Here is a tiny trained network, its code and every weight. The questions are about switching its units off for an input and a target symbol, where a switched-off unit gives its printed mean instead of its output.

import numpy as np


def w(rows, s, z=0):
    codes = np.array(rows[::2]) - 128.0
    scale = np.full(codes.shape[1], s)
    scale[-1] = z or s
    return codes * scale


def f(y):
    return np.maximum(y, 0)


def softmax(a):
    e = np.exp(a - a.max(-1, keepdims=True))
    return e / e.sum(-1, keepdims=True)


def log_softmax(a):
    a = a - a.max(-1, keepdims=True)
    return a - np.log(np.exp(a).sum(-1, keepdims=True))


def net(x, mask):
    ids = ['ΓΛαδεζηθστφω'.index(c) for c in x.split()]
    T = len(ids)
    res = E[ids] + P[:T]
    r = res
    for j in range(2):
        rows = slice(4 * j, 4 * j + 4)
        q, k, v = (r @ M[0][rows].T for M in (Q, K, V))
        z = softmax(np.where(np.tri(T) > 0, q @ k.T / 4**0.5, -1e9)) @ v
        o = O[0][rows]
        res = res + np.where(mask[j], z, o[:, -1]) @ o[:, :-1]
    y = f(res @ A[0][:, :-1].T + A[0][:, -1])
    res = res + np.where(mask[2:14], y, B[0][:, -1]) @ B[0][:, :-1]
    return log_softmax(res[-1] @ U[:, :-1].T + U[:, -1])


Q, K, V, O, A, B = {}, {}, {}, {}, {}, {}
E = w([
[102,125,74],'Γ',
[63,19,140],'Λ',
[175,182,142],'α',
[145,161,108],'δ',
[67,155,113],'ε',
[94,136,44],'ζ',
[76,132,104],'η',
[69,145,98],'θ',
[130,129,46],'σ',
[117,140,133],'τ',
[1,147,224],'φ',
[133,162,122],'ω',
],0.013)
P = w([
[249,225,28],'0',
[166,171,4],'1',
[143,123,26],'2',
[127,88,65],'3',
[84,126,53],'4',
[28,108,86],'5',
[8,84,113],'6',
[20,65,74],'7',
[36,84,83],'8',
[51,44,33],'9',
],0.0019)
Q[0] = w([
[47,71,226],'H1',
[250,166,234],'H1',
[22,137,28],'H1',
[128,58,232],'H1',
[228,166,222],'H2',
[156,186,150],'H2',
[251,131,255],'H2',
[229,17,240],'H2',
],0.0061)
K[0] = w([
[183,113,24],'H1',
[255,170,52],'H1',
[58,28,134],'H1',
[185,159,37],'H1',
[242,127,38],'H2',
[189,128,95],'H2',
[243,153,96],'H2',
[206,183,10],'H2',
],0.0092)
V[0] = w([
[88,219,200],'H1',
[133,48,97],'H1',
[147,254,46],'H1',
[153,203,111],'H1',
[45,227,181],'H2',
[130,47,197],'H2',
[174,151,117],'H2',
[221,232,41],'H2',
],0.0067)
O[0] = w([
[85,218,209,89],'H1',
[204,88,97,176],'H1',
[132,254,84,139],'H1',
[72,170,121,83],'H1',
[55,193,176,218],'H2',
[123,58,194,95],'H2',
[173,137,118,50],'H2',
[151,191,39,3],'H2',
],0.0085,0.0022)
A[0] = w([
[58,142,126,101],'N1',
[42,203,43,143],'N2',
[156,144,206,181],'N3',
[139,56,146,2],'N4',
[171,47,151,64],'N5',
[163,52,94,19],'N6',
[175,110,95,14],'N7',
[255,183,157,194],'N8',
[99,106,85,127],'N9',
[136,123,50,122],'N10',
[222,187,136,116],'N11',
[206,38,83,61],'N12',
],0.0088,0.0058)
B[0] = w([
[200,128,187,164],'N1',
[247,145,216,255],'N2',
[59,165,2,157],'N3',
[174,157,63,158],'N4',
[123,175,53,175],'N5',
[111,194,181,158],'N6',
[28,100,66,129],'N7',
[21,207,47,167],'N8',
[162,90,40,163],'N9',
[177,68,94,177],'N10',
[22,127,43,157],'N11',
[54,123,228,174],'N12',
],0.0071,0.0084)
U = w([
[161,114,107,70],'Γ',
[67,2,75,254],'Λ',
[112,150,139,36],'α',
[20,196,45,34],'δ',
[194,170,220,61],'ε',
[225,118,107,103],'ζ',
[165,136,170,91],'η',
[183,148,194,68],'θ',
[153,118,58,59],'σ',
[171,114,163,229],'τ',
[32,168,244,101],'φ',
[113,160,135,25],'ω',
],0.0066,0.0049)

Each question gives the input, a string of symbols that net reads in full, and the target symbol t.
The units are the heads (4 rows each of Q, K, V and O) and the neurons (one row each of A and B). Each row of codes is followed by its name. A weight is (code - 128) times the scale printed after its matrix; where a second scale follows, it is the last column's (O, A, B and U).
mask holds one flag per unit, heads first, then neurons. A switched-off unit (its flag False) gives its mean, the last column of its rows in O or B, instead of its output. The means were averaged over made-up inputs and are rounded, as every weight is.
A unit's drop is (log p(t) with every unit on - log p(t) with that unit switched off) / (log p(t) with every unit on - log p(t) with every unit switched off).
The circuit of an input: a set's keep is (log p(t) with only the set's units on - log p(t) with every unit switched off) / (log p(t) with every unit on - log p(t) with every unit switched off). Starting from the 12 units with the biggest drops (on a tie, the unit counted first), units are removed one at a time, each time the one whose removal leaves the highest keep (on an exact tie, the one counted first), for as long as the keep stays at least 0.8.
circuit, biggest first: the units of the circuit, biggest drop first
most important unit: the unit with the biggest drop
top k neurons: the k neurons with the biggest drops, biggest first
which heads matter: for each layer, one digit per head in row order, 1 if its drop is at least 0.15 and else 0, layers parted by /
drop of u: that unit's drop, to one decimal
input Λ δ α Γ, target Λ: circuit, biggest first => N2; H1
input Λ ζ ω τ Λ θ, target Λ: most important unit => N2
input η ζ τ δ η Λ ζ φ δ ε, target φ: which heads matter => 01
input ε φ ε θ, target φ: which heads matter => 11
input θ Λ ε, target Λ: circuit, biggest first => H1; N2
input η ζ Λ α δ η ω Γ σ ζ, target Λ: which heads matter => 10
input Γ ζ Λ Λ ζ ω, target Λ: circuit, biggest first => N2; H1
input Λ ζ Λ ε θ Λ α, target δ: top 2 neurons => N2; N8
input Γ ε ζ Λ Λ ζ Λ δ, target Λ: which heads matter => 10
input φ α ε, target φ: which heads matter => 11
input Λ σ τ, target Λ: top 2 neurons => N2; N1
input ω σ σ ζ α σ, target ζ: top 2 neurons => N2; N10
input δ α τ Λ Γ, target Λ: drop of N2 => 0.5
input φ φ ω α σ, target φ: drop of H1 => 0.4
input ζ η τ ω δ Λ ζ σ, target Λ: drop of N1 => 0.1
